What can hang from each mark:
L: E V W Z
Y: S X
X: V
V: Q T X
R: M V X Y
S: E L
T: A
E: L W
Q: A L V
Z: L M S
M: R Y Z
A: E T

Each row was made from one small tree. The marks that hang from a mark follow it in brackets, in alphabetical order. Every link used is in the known rows. Write each row's tree.
Each row is shifted at random along 5 fixed directions that mean nothing.
Known rows:
M[R[V[Q]] Z[L]]: [  23   73  279  -11  243   -7   73 -187    4 -237 -273 -405  -33  -41
  230  130  -96  417  -67  269   50 -192  -96  -61 -148  259  -20   16
   33  175    5 -149  -35  150 -168   -1 -166  161 -288  168 -407   14
  173]
V[Q T X]: [-363 -139   51  -61  239   93  222  -65  391 -410 -159 -184   66  -63
  225  269  -10  130  131  387  104  153  -15 -127 -201  -69  -98  241
  259  478  -61   83    5  253 -243  -55 -141 -383   30  117 -392  116
   31]
Z[L[V] M[Y] S]: [ 539   46  306  -30  348  232  -72   56 -119   14 -354 -327  -82  105
  114   71  -60  335 -456  210  110 -139  -13  -67 -350  477  119  -75
 -293   -9  -17 -187  277   97 -143  -15    4  449 -230  -37   90   60
  211]
M[R Y Z]: [-366  -28   57  130  104  -18  126  -57 -268   29 -230 -167 -179   92
   52  151   89  147  -54  204 -113 -173  211    8   59  110  196  114
 -140  -83   78  -11 -142  -83  -12  -57   76  138   -2  116 -207    1
  103]
R[X Y[S]]: [-143  -50   65  -66 -106   68  152 -144 -277  -56    6  -25  -53  -68
  -82   38   97  237  104  207 -119 -130   26   63 -190   64   23  190
  236  218   22   29  -59  191   36    4 -203  -40   79   33   11   84
  -32]
X[V[T[A[E]]]]: [-166 -174   12   67  -39  111  148 -219   32  -70  -37 -103  -45  172
 -166 -116  -66   21  -16  -35  -70  -28  144    5  -19  -64   82  109
   56  173  156  -63  -72   49   19  -78  -27  -19   -5  132  -69  202
 -158]
V[Q[A[E T] L] X]: [-148    1  -37   20  261  224   16   29  317   86    8 -143   12  250
   50   -8  -46 -282 -102  174  -93   13  205  -56   76  -29  -94  108
   -9   -3   87  173   -4   15   42  -95  158  -62  129 -120    6  195
 -119]
X[V[Q[L[Z]] T[A[E[W]]]]]: [  40  -86  201   25   36   91   40 -349  151 -262  -71 -326   44  136
   63   52   -7  347  -62  183  104 -163  -39  -92  -92   73 -113   20
   67  314  258 -165 -112  285 -118  -85 -197   54 -273  222 -249  183
   64]
Z[L M[R[V Y]]]: [  53   85   -6   -5   35  -94  -29  119 -247  -67 -108  -94   94  -61
  144   62   61  119  140   55  108  -64 -226  124 -140  170   34    1
   88   93   23  -17   57  -46   55  122  -29  142  -73  -26  -91  -14
  -80]
X[V[Q[L[E W]] T[A]]]: [-600 -179 -220  193   34  -15  213  139  117 -222   19   85  226  135
  123  146  217 -230  191  207  185   97  199 -104  147 -280    9  316
    5  115  208  173 -178 -119  107 -108   94 -367  299  -30   32   63
   44]
Z[M[R] S[L[E V W]]]: [ -16 -292   21  -12  -97 -130  111  -74 -564 -410 -238 -120  166 -237
  288  450  409  765   -3   85  341 -137 -191  -35 -277  193  192   11
  -22  358  242 -263 -109  406 -165   66 -189  145 -254  232 -284  -35
  224]
M[R[V[Q[L] T] X Y]]: [-346   -1   12  -19 -231  -65  109  -72   79 -104   77   52   87 -178
  -42  -30   29   -2  439   38 -126   40 -121  123  103 -106 -103  183
  289  252   15  123 -149  -22   52   75 -106 -272  246   59 -140   39
 -172]
M[R[X[V[Q]]] Y Z[L S]]: [-149  -19  150  -21  -32  -84   49  126   92  -73 -266 -235  -38 -233
   68   51 -197    7  211  -64  -55  129   -2   79   40  -65  -88   18
  -36   64  -95  -43   40  -19 -214   40  -83   -9  113  -24 -205  -78
   17]
E[L[V W]]: [ -72  -24  194   69  165  290  132  -49  -30  101 -108   28  -31  304
 -295 -130   26  -54 -330  123  -60   31  470 -104   53   77  363  136
 -346  -77  -59   -2  107 -126  319 -164  175 -117  316  -67  371   86
  138]
Z[L[E[W] V] M[Y[X]] S]: [ 163   -1 -142 -115 -253 -185 -168  374 -130  -13 -131  240  160 -350
  130  114  183   15  291 -199  248  154 -347   47 -124 -134  -67 -178
   94   76  -15  -18  174   29 -142  219 -116  -48  -48 -121   61 -161
   42]
R[M[Z] X Y[S[E]]]: [   3  285 -121   -6 -213 -244  -54   42 -296  205  325  127   58 -183
 -151  -96   48 -219  218  -61 -187  -52 -133  130  125   17  -99  -41
  205 -282 -173  158 -162 -133   69   60  -33   25   87 -164   58 -178
  -72]
Z[M[R[V] Y[S[E]]]]: [-237 -364  239 -221  192  125  253 -122  219 -117 -379 -136 -177 -179
  -10   97 -117  194   88  194   57   43   82   30  -97  -30   26  101
  139  446 -142   -9  271  175 -154  101 -144 -532  261   55 -136   60
 -119]
M[Y[S[E L[Z]] X[V]]]: [ -34 -319  164 -145  403   11  129 -112  254 -169 -211 -110 -186 -220
  190  138 -167  194 -104  253  110  -10   78 -167 -131   37 -202   28
  120   53 -170   -5  116  142 -311   91 -104 -332   59   52 -146 -100
  121]
Q[A V[X]]: [-284  -44 -136  186  -17  269  144  -51 -185   46   33   43  -70  361
  -57   18   99   75 -192  165 -271  -73  255    3 -106   15  195  174
  -39  -52  277    3 -190   63  156 -143   16  142  -72   54    6  176
   80]
Y[S[E[W] L[Z]] X[V]]: [-103  -42 -282  -20 -193 -187  -59  135 -117  -38  272  293  -18 -222
  -44   58   22 -142  107 -136   30  108    9  -35   62 -317  -78  -45
  127 -258 -111   57  -94    2  -73  150  -54 -225   68  -90  -27  -98
   -4]
X[V[Q[L[E]] T[A]]]: [ 356  132  -59  150  243  -41 -108 -148   43 -131   72 -261   37  274
  414  101  -69  183 -298  353    8 -156 -205 -166 -117  293 -254  -12
   28 -244  221 -179 -170  -46 -194  -96  -61  541 -587  130 -175   25
  266]
Z[L[E W] M[R] S]: [ 396 -200  379 -286  586  142   70  228  601  -30 -484 -234 -125 -262
  264  -40 -458  -66 -130    9  292  223   -3  -76 -143   77 -100 -112
 -245  266 -403  -52  609   31 -275   49   89 -311  191 -158  144 -181
  -73]
Q[A[E[W]] L[V[T X]]]: [-541  -37 -315  170 -317   23   32  135  -76  -24  203  257  160  161
 -113   24  341 -226  292 -120  -33   23  111   33  189 -360   72  122
   53   55  297  148 -305  -48  209   10  130 -277  244  -60   84  128
 -141]
Q[A[T] L[E W Z[S]]]: [ 388 -107  113   16  233  108  -90 -102  -22   68  -47 -146 -139   80
  286   22    1  329 -341   27  109 -362  -19  -79  -99  239 -119  -73
 -293  -35  212 -118  -13  211 -112  -66   58  425 -327  107  111   -7
  111]
L[E V W Z[M[R Y]]]: [  23 -132   83  -61  -77  -68    5   22  -47  242 -117  428    2 -234
 -219  -87  125  -27  -27 -372   68  -23   75  -17  203  -43  234  -92
 -261   -7  -48    3  179 -165  158  -14  134 -118  142   55  343 -256
   32]
R[X[V] Y]: [-165 -117  -37  -36  -61  -67  127  -45  -16  -43   14   32   -2  -33
  -25  -97 -112  -86  234  -15  -98  114  -41  161  -88  -44 -101  121
  304  145  -25   40  -29  -51   39   -6  -83 -118  138    2    8  -51
 -139]
A[E[L[V[X] Z[S]] W] T]: [ 127  108 -151   23 -493 -251 -220  -30 -319  -32  158   19  270  -22
 -133   52  322  127  232 -402  106   -7 -261   97   47  -63   -8 -246
  101   43  187  -83 -204  181   35  115  -56  211 -226   26  -56   17
  -84]
X[V[Q[L[E W Z[S]]] T]]: [-166   44 -161  170 -134   32   -9  207   20   42  234  194   58   67
 -117   11   57 -203  -50 -140   39   44  162  -61  161 -208   99  157
 -241 -109  135   72 -136 -139   87  -91  156   20  161  -62  212   53
  -13]
L[E V[T X] W Z[M]]: [-337 -145 -227   -1 -477 -221   55   33 -279 -207  129  563  314 -395
 -120  203  533  244  349 -373  217   20 -182  -18   27 -290  198   33
  123  383  197   22 -171  188   65   51  -97 -279   14  168    7 -164
   23]
E[L[V Z[M[R Y] S]] W]: [ 249   -2  388  -45 -143  180  -32 -125 -194    5 -268 -185  -21   60
 -296   41   64  427 -215   -7   18  -49  115    0  -72  178  298 -114
 -361  179   24 -229  162  197   46   -2  -84   49  -38   99  115   75
  136]
A[E[L[V Z] W] T]: [  39  -74   97  -59 -202   -9  -67 -221  -44   41  -13  -27   57   80
 -283 -135  125   79   64 -319  117  -57    5   60  103  -23   84 -176
  -11  182   48  -32    5  136  152   23    9  -81   18   64   83  101
 -167]
M[Y[S[E[L]]]]: [-147 -180  176  -10   50  170  131 -245 -263 -132 -178 -258 -183  116
   14  213  130  506 -184  365   -8 -167  141  -96 -182  143  135   88
   23  205  109 -154  -23  285  -81    3 -213   40  -66  174 -200  229
  130]
E[L[V[X]] W]: [-299   75 -184   95 -396  -68    4   64 -291 -143   76  150  224  128
 -139  112  325   33  206    4  -13  167   29   34   14 -213  184   37
   93   67  131  -18 -162   28  199    5  -70 -135   51   16  -24   50
   92]
Y[X[V[Q[A[E[W]]]]]]: [ 125  -18   -2 -147  -83  114  -63  -65  316  164   66   92 -150   22
 -169 -236 -332 -227    6 -120 -205  174   36   38   12 -198 -123  -56
  147  -26  -46  -66  118   10  -23    1 -117  -86  -51  -52   31   94
 -120]
R[M[Z[L[W] S[E]]] V X]: [ 524  192  424 -143  412  -69   13   29  298   -7  -77 -327   14 -117
   68 -174 -367 -123 -117  126   15   42  -65  -22  -50  341 -167 -155
  -66  -72 -422    6  153  -92 -150   29   77  -84   77 -248   67 -337
  152]
X[V[Q[L[E]]]]: [ 296  -80  272 -138  613  339   57  -55  810  188 -169 -148 -285  196
   26 -291 -645 -339 -418  155 -100  171  249 -126   18   45 -184   28
 -125  -73 -246   12  409 -204  -90 -173  131 -162  122  -72  231   25
  -60]
X[V[Q[L] T]]: [-135 -156  139  -19   70  342  132 -255  252 -134  -58 -158 -208  137
  -83  -53 -204  219 -187  172 -101    1  194  -35 -106  -48   23  219
    6  283  130  -98   29  189  -61 -145 -125  -41   11  178 -131  341
  -66]
E[L[V] W]: [ 274  198  -54   57   96  -88 -147   63    3   17   13  -63   37  262
  138  -39  -50 -108 -124  108   36   66 -100  -23  -31  119  -60 -149
  -51 -302  -96  -80   39 -194   69  -17   49  184 -210  -62  100  -99
  191]
M[R[X[V] Y] Z]: [-277 -104  102   57  125 -209  205 -172 -268 -304 -195 -340   51  -11
  269  241   53  365  168  309    5  -79  -71   63 -127  224  -83  128
  227  153   90 -108 -292   74 -154   11 -110  -12 -126  101 -325 -157
  140]
Z[L[E] M[R]]: [  86  -24  -99 -186   62   19  -77  334  360  278 -119  288 -151 -304
  -55 -289 -370 -491  155 -454   18  250  -71  114  144 -312  -11 -152
  -77  -17 -327  143  497 -253   22   79  123 -199  244 -109  180  -99
 -397]

Which tree is each row?
[ 473  321    2 -169 -608 -111 -246 -132 -254  396  487  364  -63 -292
 -452 -353  -69 -124  139 -399 -344   18 -211  179  169  -61  -52 -207
  120 -232 -181  -17   37  -64  188   69 -140  196   -2  -45  245  -59
 -171] : R[M X Y[S[L[E[W]]]]]
[ 342   -5    8  -61  204 -172  -85  -65   40  -92   16   55  -14 -147
  256   95   11  189 -156   20  215 -176 -220 -165  -96  119 -192 -165
   10 -147 -122  -66   54   44 -166   42  -63   70 -324   91   31 -225
  216] : Y[S[L[E[W] V Z]]]
[ 152 -140  149   -9  219   56   42 -190   88 -104  -29  -96  -70   96
   56   41  -54  114 -276   91  114   55   93 -111  -77  155   72 -125
  -39  -41 -179 -124   64   59  -72   -6   32  -95  -18   85 -152   -8
  115] : S[E[W] L[V]]
[-123  -14 -303  -28  -62 -209  -97  159  126  151  117   83  -10   84
   34 -120  -18 -542  277 -282  108  126  -85  165  165 -210 -131 -117
  169  -99 -101  192   22 -189   75   65  198  -91  126 -176   29   -9
 -323] : A[E[W] T]
[ 240   97   22 -143  123 -201   32  -54   51  -68   26  -75    3 -106
  133 -168 -205  -81  175  111  -85  -33 -313  140 -109  181 -245  -35
  325   41 -178  102   29  -86  -22   15  -85   38 -155  -31  -48 -253
   14] : R[M V X]
[-182   81 -126  158   26  269   37  -21   48   41  129   58 -109  269
   -3  -37   31   -9 -171  167 -249  -16  200  -39   -9  -14   60  146
  -26 -135  198   66 -175  -32   70 -107  105   92   36   -6   26  168
   26] : Q[L V[T X]]
[ 221  -22  209 -104   49  222  -87 -191  131  143  -38 -121  -53   88
 -196 -117  -75   74 -203 -146   16 -131   84   11   18   87   81 -102
 -189  165   30  -66  184  220  118  -83  -46  123  -55   49   72  214
 -108] : V[Q[A[E[L[W Z[M]]] T]]]
[ 163  -13 -160   45  359   23 -113   97  233   38  -11    3   23  128
  455   42   11  -66 -137   86   67 -126  -83   12  -48  125 -301  -71
  -62 -224  156   82  -15   12  -37  -52  145  167 -196 -114  111 -156
  145] : Q[A[T] L[W Z[M]] V[X]]
[ 152  163   51   44  145   91  -93  166  359   51  111  -17  -39   44
   54    3 -126 -192 -133   53   93   -4    5 -136   72  -42  -78  -11
 -223  -59 -100  100   71  -68  -99  -51  120  -25   17  -52   98   12
    0] : V[Q[L[E[W] Z[S]]] T]
[-294  -71 -286   51 -165 -215  -31  117  253 -142  230  270  148 -175
   72   74   81 -333  290 -232  208  275 -135  -17  165 -329  -86  -74
  175  -53 -215  123  -39  -96  -46   86   21 -382  206   25 -243  -22
  -98] : S[E[W] L[V[Q T]]]
[ -33 -156  236  -22  254  241  115 -263  -81  -57 -190 -420  -95  350
 -116    7   27  211 -248  199   59 -124  249  -40  -77  257  176   38
  -77  238   69  -35    8  184   82  -64   83   13   61   25  -24  279
 -110] : A[E[L] T]
[-315   62  -31  157  -72  -97   87  173 -417   35   12   14   91 -117
  -72  203  230   44   71   80  -35  -52  182  -51  101   22  229  113
 -141 -180   20   84 -251  -76    5   80  140  -66  230  -56  -54  -66
   26] : M[R[Y[X]] Z[S[L[E]]]]
[-163  -23   61 -175   52 -140   96  -53  284 -220  -65  -53  141 -301
  104  122   15   13  330  248   40   74 -211   -8  -38  -62 -274  113
  377  274 -117  155   59  103 -110   52 -212 -383   91   30 -238  -63
   68] : R[M[Y[S[L]]] V[Q X]]
